Here is a tiny trained network, its code and every weight. The questions are about switching its units off for an input and a target symbol, where a switched-off unit gives its printed mean instead of its output.

import numpy as np


def w(rows, s, z=0):
    codes = np.array(rows[::2]) - 128.0
    scale = np.full(codes.shape[1], s)
    scale[-1] = z or s
    return codes * scale


def f(y):
    return np.maximum(y, 0)


def softmax(a):
    e = np.exp(a - a.max(-1, keepdims=True))
    return e / e.sum(-1, keepdims=True)


def log_softmax(a):
    a = a - a.max(-1, keepdims=True)
    return a - np.log(np.exp(a).sum(-1, keepdims=True))


def net(x, mask):
    ids = ['αβγζθλμξπστφψω'.index(c) for c in x.split()]
    T = len(ids)
    res = E[ids] + P[:T]
    u = 0
    for l in range(3):
        q, k, v = (res @ M[l].T for M in (Q, K, V))
        z = softmax(np.where(np.tri(T) > 0, q @ k.T / 4**0.5, -1e9)) @ v
        res = res + np.where(mask[u], z, O[l][:, -1]) @ O[l][:, :-1]
        u += 1
        y = f(res @ A[l][:, :-1].T + A[l][:, -1])
        res = res + np.where(mask[u : u + 4], y, B[l][:, -1]) @ B[l][:, :-1]
        u += 4
    return log_softmax(res[-1] @ U[:, :-1].T + U[:, -1])


Q, K, V, O, A, B = {}, {}, {}, {}, {}, {}
E = w([
[104,131,164],'α',
[111,86,198],'β',
[153,146,203],'γ',
[118,212,122],'ζ',
[78,192,121],'θ',
[62,82,101],'λ',
[154,102,158],'μ',
[160,139,145],'ξ',
[35,107,174],'π',
[125,250,113],'σ',
[169,160,152],'τ',
[124,173,117],'φ',
[147,103,151],'ψ',
[125,24,116],'ω',
],0.019)
P = w([
[131,22,2],'0',
[55,154,148],'1',
[54,140,151],'2',
[54,139,161],'3',
[85,155,186],'4',
[45,117,162],'5',
[55,125,171],'6',
[41,136,166],'7',
],0.0091)
Q[0] = w([
[86,81,104],'L0H0',
[61,127,252],'L0H0',
[48,181,241],'L0H0',
[184,137,123],'L0H0',
],0.015)
K[0] = w([
[177,84,166],'L0H0',
[179,48,43],'L0H0',
[172,96,5],'L0H0',
[80,158,138],'L0H0',
],0.016)
V[0] = w([
[6,183,132],'L0H0',
[177,155,179],'L0H0',
[107,79,81],'L0H0',
[85,44,159],'L0H0',
],0.014)
O[0] = w([
[97,57,247,89],'L0H0',
[179,150,137,20],'L0H0',
[86,118,86,254],'L0H0',
[122,69,91,238],'L0H0',
],0.016,0.0088)
A[0] = w([
[249,182,125,136],'L0N0',
[92,96,107,62],'L0N1',
[153,160,78,8],'L0N2',
[115,77,183,173],'L0N3',
],0.014,0.0019)
B[0] = w([
[96,10,65,153],'L0N0',
[177,118,200,255],'L0N1',
[99,196,216,182],'L0N2',
[111,207,40,209],'L0N3',
],0.011,0.016)
Q[1] = w([
[133,100,216],'L1H0',
[198,134,169],'L1H0',
[100,136,164],'L1H0',
[247,139,140],'L1H0',
],0.016)
K[1] = w([
[120,190,195],'L1H0',
[57,169,151],'L1H0',
[170,172,126],'L1H0',
[5,141,140],'L1H0',
],0.014)
V[1] = w([
[2,88,185],'L1H0',
[78,212,42],'L1H0',
[84,121,178],'L1H0',
[177,172,194],'L1H0',
],0.012)
O[1] = w([
[2,119,121,220],'L1H0',
[198,214,217,139],'L1H0',
[57,160,93,132],'L1H0',
[98,244,35,3],'L1H0',
],0.012,0.019)
A[1] = w([
[140,254,140,124],'L1N0',
[161,202,80,2],'L1N1',
[228,156,159,61],'L1N2',
[70,110,81,81],'L1N3',
],0.0071,0.003)
B[1] = w([
[181,2,3,188],'L1N0',
[175,37,84,142],'L1N1',
[233,177,149,184],'L1N2',
[218,153,190,250],'L1N3',
],0.0046,0.015)
Q[2] = w([
[127,164,83],'L2H0',
[90,106,161],'L2H0',
[111,35,255],'L2H0',
[157,152,90],'L2H0',
],0.0096)
K[2] = w([
[120,147,161],'L2H0',
[70,31,47],'L2H0',
[124,28,2],'L2H0',
[166,204,196],'L2H0',
],0.0057)
V[2] = w([
[98,189,124],'L2H0',
[87,220,254],'L2H0',
[92,243,70],'L2H0',
[114,63,108],'L2H0',
],0.0079)
O[2] = w([
[131,68,117,75],'L2H0',
[113,5,200,95],'L2H0',
[165,34,73,3],'L2H0',
[80,185,126,191],'L2H0',
],0.011,0.04)
A[2] = w([
[2,147,142,200],'L2N0',
[77,217,33,40],'L2N1',
[134,228,180,6],'L2N2',
[125,66,144,102],'L2N3',
],0.0087,0.0024)
B[2] = w([
[202,111,85,253],'L2N0',
[181,79,174,207],'L2N1',
[104,36,70,255],'L2N2',
[195,255,78,140],'L2N3',
],0.0064,0.065)
U = w([
[80,112,70,254],'α',
[103,131,33,200],'β',
[94,201,160,177],'γ',
[118,36,75,191],'ζ',
[123,1,115,78],'θ',
[14,76,55,35],'λ',
[163,84,76,114],'μ',
[166,66,127,109],'ξ',
[63,72,157,33],'π',
[122,35,34,92],'σ',
[134,74,161,54],'τ',
[119,54,113,159],'φ',
[152,79,84,97],'ψ',
[106,78,98,89],'ω',
],0.0096,0.0084)

Each question gives the input, a string of symbols that net reads in full, and the target symbol t.
The units are the heads (4 rows each of Q, K, V and O) and the neurons (one row each of A and B). Each row of codes is followed by its name. A weight is (code - 128) times the scale printed after its matrix; where a second scale follows, it is the last column's (O, A, B and U).
mask holds one flag per unit, layer by layer, with each layer's heads first. A switched-off unit (its flag False) gives its mean, the last column of its rows in O or B, instead of its output. The means were averaged over made-up inputs and are rounded, as every weight is.
A unit's drop is (log p(t) with every unit on - log p(t) with that unit switched off) / (log p(t) with every unit on - log p(t) with every unit switched off).
The circuit of an input: a set's keep is (log p(t) with only the set's units on - log p(t) with every unit switched off) / (log p(t) with every unit on - log p(t) with every unit switched off). Starting from the 12 units with the biggest drops (on a tie, the unit counted first), units are removed one at a time, each time the one whose removal leaves the highest keep (on an exact tie, the one counted first), for as long as the keep stays at least 0.8.
units of the circuit, in order: the units of the circuit, biggest drop first
unit that matters most: the unit with the biggest drop
top k neurons: the k neurons with the biggest drops, biggest first
k most important neurons of layer l: the k neurons of layer l with the biggest drops, biggest first
input λ ζ φ π γ λ, target λ: unit that matters most => L0N1
input γ ξ β γ β, target γ: top 4 neurons => [L0N3, L0N1, L0N0, L2N0]
input λ π θ, target λ: top 2 neurons => [L0N1, L2N2]
input θ π λ τ, target θ: units of the circuit, in order => [L2H0, L0N3, L0H0]
input γ γ γ γ λ γ γ θ, target γ: 2 most important neurons of layer 0 => [L0N0, L0N3]
input β φ γ σ, target β: units of the circuit, in order => [L2N2, L2H0, L0H0]
input γ λ γ α, target γ: top 3 neurons => [L0N3, L0N0, L0N1]
input γ φ β γ γ γ, target γ: top 4 neurons => [L0N3, L0N0, L0N1, L2N0]
input σ λ γ α λ ξ, target σ: units of the circuit, in order => [L1H0, L0H0, L2H0]
input τ β λ π γ γ ψ, target τ: top 4 neurons => [L0N0, L0N2, L0N1, L2N0]
input μ ψ λ τ, target μ: top 2 neurons => [L0N2, L1N0]
input γ μ γ θ θ γ, target γ: top 4 neurons => [L0N1, L0N3, L0N0, L2N0]
input θ λ ζ γ, target θ: 2 most important neurons of layer 0 => [L0N3, L0N0]
input τ θ γ π γ, target τ: unit that matters most => L0N0
input π γ γ μ θ ξ, target π: top 4 neurons => [L0N3, L2N2, L0N1, L2N1]
input π β γ γ, target π: units of the circuit, in order => [L0N3, L0H0, L1H0, L2H0]
input θ γ γ γ, target θ: units of the circuit, in order => [L2H0, L0H0]
input λ ζ λ θ π, target λ: units of the circuit, in order => [L0N1, L0H0, L1H0]
input γ γ γ θ τ, target γ: top 2 neurons => [L0N0, L0N1]
input γ λ π ψ μ μ λ, target γ: top 3 neurons => [L0N3, L0N1, L0N0]
input λ γ ξ λ ξ τ, target λ: units of the circuit, in order => [L0H0, L1H0]
input λ γ γ β γ γ β φ, target λ: unit that matters most => L0N1
